Each name stands for a flat space through zero: a line, a plane or more. A row that begins with a name and a colon came from that space; any other row is followed by the name of the space it lies nearest, among the names in its block.
z236-z957: [-1.76  0.21  0.13 -0.54 -0.33 -0.21 -1.83  0.51 -0.05  2.04 -1.21 -0.09
 -0.62  1.14  1.73 -1.01 -0.36  0.02 -1.72  0.56  1.79 -0.52  0.88  0.46
 -0.35  0.08  0.50 -1.74  0.21  2.00 -2.01  1.73  0.96 -0.84  0.68 -0.74
  0.84  0.26  0.29  0.58  1.62  2.11 -1.01]
z223-z565: [-1.61 -0.35  0.30  0.93 -0.27 -0.51 -1.08  1.35 -0.01 -1.37 -0.18  0.57
  0.45  0.28 -0.49 -3.07 -0.16  0.33 -0.05 -1.41 -0.27  2.41  1.22 -0.39
  1.08 -0.74  2.18  0.35 -0.67 -2.57  0.75 -3.18  0.00 -0.20 -2.29  0.61
  1.70  0.03  1.66  3.09  1.28 -0.69 -0.44]
z589-z148: [-2.07  1.84 -0.04 -0.18  2.58  0.37 -2.88 -0.09 -0.47  3.36 -1.65  1.50
  0.14  0.43 -0.87  0.32  1.25  2.44 -0.38 -2.15  2.62  0.24 -1.73  2.16
 -1.22  0.58 -0.91 -0.61 -0.55  1.20 -4.73  0.89  4.39  0.25  0.20  0.99
  1.16 -1.96  1.19  3.56  0.22 -0.96  0.66]
z589-z148: [ 0.38  0.15  1.65 -2.14  0.54 -1.55 -1.13 -1.88 -1.46  1.29  1.83  0.65
 -0.85  0.77 -0.79 -2.99 -0.54 -0.81  1.30  0.16  1.00 -1.36 -0.16  1.07
  2.28  1.02 -0.02 -0.80  1.35  0.27 -1.83  0.61  1.98 -1.67  0.66  1.83
 -0.11 -1.77 -0.69  0.97  0.87 -0.62  0.18]
z615-z357: [ 0.11  0.50  1.44  1.55  0.68 -2.74 -0.77 -2.86  0.66  0.97  1.88 -0.40
 -0.36 -1.59 -0.16  1.54 -0.23  2.64  1.93 -0.39 -3.12 -0.74 -2.32 -1.01
  1.04  0.52 -1.40  0.91 -0.99 -1.29  0.95 -3.37 -1.21  1.91  1.20  0.41
 -1.86  0.20  0.20 -2.22 -1.19  3.14 -0.13]
z615-z357: [-0.78 -1.09 -0.10  2.14 -1.03  0.90  0.56  0.05 -0.34  0.13  0.95  1.67
  1.70  0.63 -0.42  2.31  0.69 -1.70 -0.40  0.21  0.77  1.26 -1.13 -1.22
  4.22  2.68  2.56 -1.72 -2.22 -1.98  0.65 -0.29 -0.59  0.11 -1.46 -0.40
  1.44 -1.15  0.40  0.45 -0.88 -1.35  0.96]
[-0.62 -0.08  2.95  0.37 -0.24  0.94  1.46 -1.61 -0.47  2.53  0.46  4.23
  0.43 -0.61  1.07 -3.70 -1.14 -2.07  1.81 -1.59 -2.39 -1.29 -0.06  0.30
  0.32  0.66  2.20 -1.18  2.78 -0.49 -3.18 -0.28  3.52 -0.39  1.07  2.17
  0.11 -2.94 -0.05  1.09  0.67  1.70 -0.77] : z589-z148
z991-z865: [-0.31 -0.37  0.21 -0.49  0.57  0.15 -1.07 -0.85 -0.15 -0.07 -0.07 -0.68
 -0.35  0.37 -0.33 -0.63  0.07  0.33 -0.53  0.45 -0.07  0.20  0.19  1.00
  0.48 -0.45  0.24 -0.03  0.70 -0.81  0.66  0.07 -0.20  0.49 -0.34  0.03
  0.42 -0.32 -0.38  0.06 -0.13  0.82  0.77]
z429-z316: [ 0.93  0.29  1.86  0.97 -2.26  1.66 -0.92  2.47  0.91 -0.10 -1.57  0.34
  0.09 -1.21 -0.71  0.38  0.14  0.97  1.33  0.40 -0.06  0.17 -2.05 -1.80
  0.86  2.34  0.29  2.78 -0.49  1.38  0.40  1.45  0.03  0.40  1.01  1.64
  2.07 -0.94  0.18 -0.64  0.05  0.13 -1.51]
z634-z133: [-0.33 -0.68  1.72  0.57  0.93 -1.37  2.16  0.24 -0.74  0.61 -0.49  1.08
  2.52  1.58  2.27  2.22  0.68 -1.95  0.85 -0.39  0.11 -0.24  0.92 -1.90
  1.17  0.78  0.73 -1.32 -1.58  0.63  0.07  0.81 -0.21  0.99  0.96  1.43
  1.95 -0.78  1.64 -1.19 -0.71  1.62  0.12]
z69-z984: [ 4.66 -1.43  1.10  0.96 -1.07 -1.82 -2.07 -0.16 -2.26 -1.85 -1.77  1.39
 -0.51 -3.41 -5.49  1.04 -2.61 -1.63 -2.72  0.87  0.50 -2.52 -1.23 -1.06
  1.35 -3.00 -0.74  2.80 -1.72 -1.37 -2.36 -0.61 -0.41 -0.55  3.77 -0.43
 -2.04 -0.68  1.04 -1.17 -2.84 -2.14 -2.97]
[-1.18  0.24  0.72 -0.25 -0.70 -0.36  1.28 -1.16  2.91 -1.76  0.80 -2.40
 -1.61 -0.85  1.99 -0.95 -1.09  1.70  2.34 -1.26  0.79 -1.12 -1.64 -0.87
  0.98 -1.26 -0.43  1.11  0.01  0.97  1.06 -2.27  1.61  0.56  0.11  0.21
 -1.91  0.08 -1.20  1.66 -0.89 -2.36  0.58] : z615-z357
z324-z229: [ 0.01 -0.06  0.82  1.14  1.00 -0.75 -0.05 -1.66 -0.65  0.37 -1.42 -0.53
 -1.56  0.76 -1.31  0.97  2.90 -1.10  0.77 -0.59  0.78  1.46  0.54  1.07
  1.21 -2.10  1.06 -0.94 -2.07  1.58  2.45 -1.47 -1.70 -2.13  0.89  1.63
  1.79 -1.17 -1.03  1.61  0.43  0.38 -1.89]
z687-z300: [-1.60  0.88 -0.43 -0.93 -0.85  1.16  4.12  1.03  1.75  0.42  1.09  1.04
  1.76 -0.84 -0.55  0.48  2.62 -0.44  0.80  0.63  0.04 -1.24 -2.05 -0.43
 -1.32 -2.03  1.24  0.80  0.25  0.86  0.75  0.28 -1.45  0.95 -0.30  1.16
 -1.29  1.21 -1.74 -0.72  0.36  2.81 -0.73]
z634-z133: [ 2.53  3.74 -4.08  0.30 -0.58  1.62 -0.99  0.52 -1.30 -3.56  2.44 -1.26
 -1.42 -3.16  0.19 -0.63 -0.45 -0.79 -0.56  1.77  0.55  2.16  3.29  0.91
  0.58 -2.23 -1.53 -1.22 -1.11 -2.76 -1.19 -2.84  0.22 -4.63  0.29 -1.49
  0.24 -1.32 -1.42  0.49  2.69 -1.69 -2.47]
[ 2.51  2.00 -2.16  0.57 -2.43 -1.60  1.85 -0.05  0.52  1.11 -1.11 -1.58
 -0.24  0.96 -0.08  2.73  0.79  2.50  2.55  0.68  1.68 -3.84  1.64  2.69
 -1.41  1.90 -2.95 -0.82 -0.10 -2.63  1.10  3.92  1.10 -0.75  1.57  2.77
 -1.61  2.27  2.17  0.69 -0.25  1.72  3.14] : z223-z565
z324-z229: [ 0.67 -1.49  0.28 -0.02  0.94  0.32 -1.90 -0.24  1.32 -2.24 -0.71  0.53
  0.31  0.12  0.42  0.32 -0.41 -1.74  1.86  0.88 -2.45 -0.93 -0.54  1.10
 -1.34  1.94 -0.19  1.16  0.05 -0.40  1.02 -0.82  0.50  0.66 -1.28 -1.69
  0.30 -1.07  0.95 -1.35  0.03  1.58  0.99]
z406-z706: [-1.09 -0.08 -0.17 -1.53  0.60  0.16  0.45 -0.98  1.58 -0.15 -0.22  1.29
 -0.15 -0.51  0.62 -0.16 -2.17 -0.43  0.42  1.00  0.99  0.47  1.21  0.35
  1.45  0.11 -0.70  1.06 -1.61  0.10  0.26 -0.38 -0.12  1.28 -0.45 -0.54
 -0.17  0.45  0.08 -0.04  0.73 -0.51  0.69]
[ 0.97  0.83  2.64  4.96 -4.33  0.24  0.47  0.89  0.46 -0.60 -1.99  1.40
 -2.36 -1.20 -2.45 -0.72 -0.47  0.67  0.20 -1.45 -1.64 -1.63  0.46 -1.03
 -1.63  1.95  0.75 -0.43  1.48 -1.05 -3.74 -0.09  2.09  2.76 -1.35  3.78
 -1.29 -0.54  3.17  0.77  1.18  0.45 -1.88] : z589-z148
z980-z704: [-0.02 -0.44 -0.54  0.33 -1.28 -0.52 -1.41  0.40 -0.39  0.10  1.50 -0.85
 -0.08  1.06  0.18  0.61 -0.22  1.34  0.38 -1.49  0.71  0.17 -1.35 -1.26
  0.03  0.06 -0.71  0.52  0.57  1.08  0.14  0.54  0.05 -0.15 -1.45 -0.65
 -0.07 -0.65 -0.01  0.64  0.08 -0.31 -0.69]
z429-z316: [ 0.83  0.13  0.47  0.28  0.23 -0.32  0.32  0.72 -0.76  0.23 -0.35 -0.05
  0.59 -0.53 -0.10  0.44 -0.57  0.55 -0.31 -0.33  0.04 -0.78 -0.53 -0.86
  0.45 -0.42  0.47  0.12  0.03 -1.27 -0.74  0.93  0.57  0.06  0.08 -0.37
  0.94  0.22  0.08 -0.39  0.12 -0.28 -0.50]
[ 0.63  0.02  0.34  0.89 -0.58  0.61 -0.84  0.98  2.03  0.88 -1.00 -0.40
 -1.05  2.52  1.96  0.96  1.39  0.65  0.67  0.56 -1.14 -0.05  0.21 -0.06
 -1.20 -0.80 -1.09  0.11  0.18  0.49  1.61 -0.90  0.00  1.10 -1.26  0.19
 -0.78 -1.61 -1.41  0.06  2.27 -3.35  0.80] : z615-z357
[ 0.51  0.07  0.23  0.19 -0.24 -0.66 -0.35  0.18 -0.36 -0.64  0.09  0.08
 -0.15 -0.54 -0.92  0.21 -0.18 -0.19 -0.58  0.32 -0.05 -0.18 -0.52 -0.47
  0.21 -0.76  0.15  0.31  0.26 -0.25 -0.40  0.42 -0.10  0.08  0.62 -0.05
 -0.61 -0.10  0.13  0.23 -0.66 -0.51 -0.41] : z69-z984
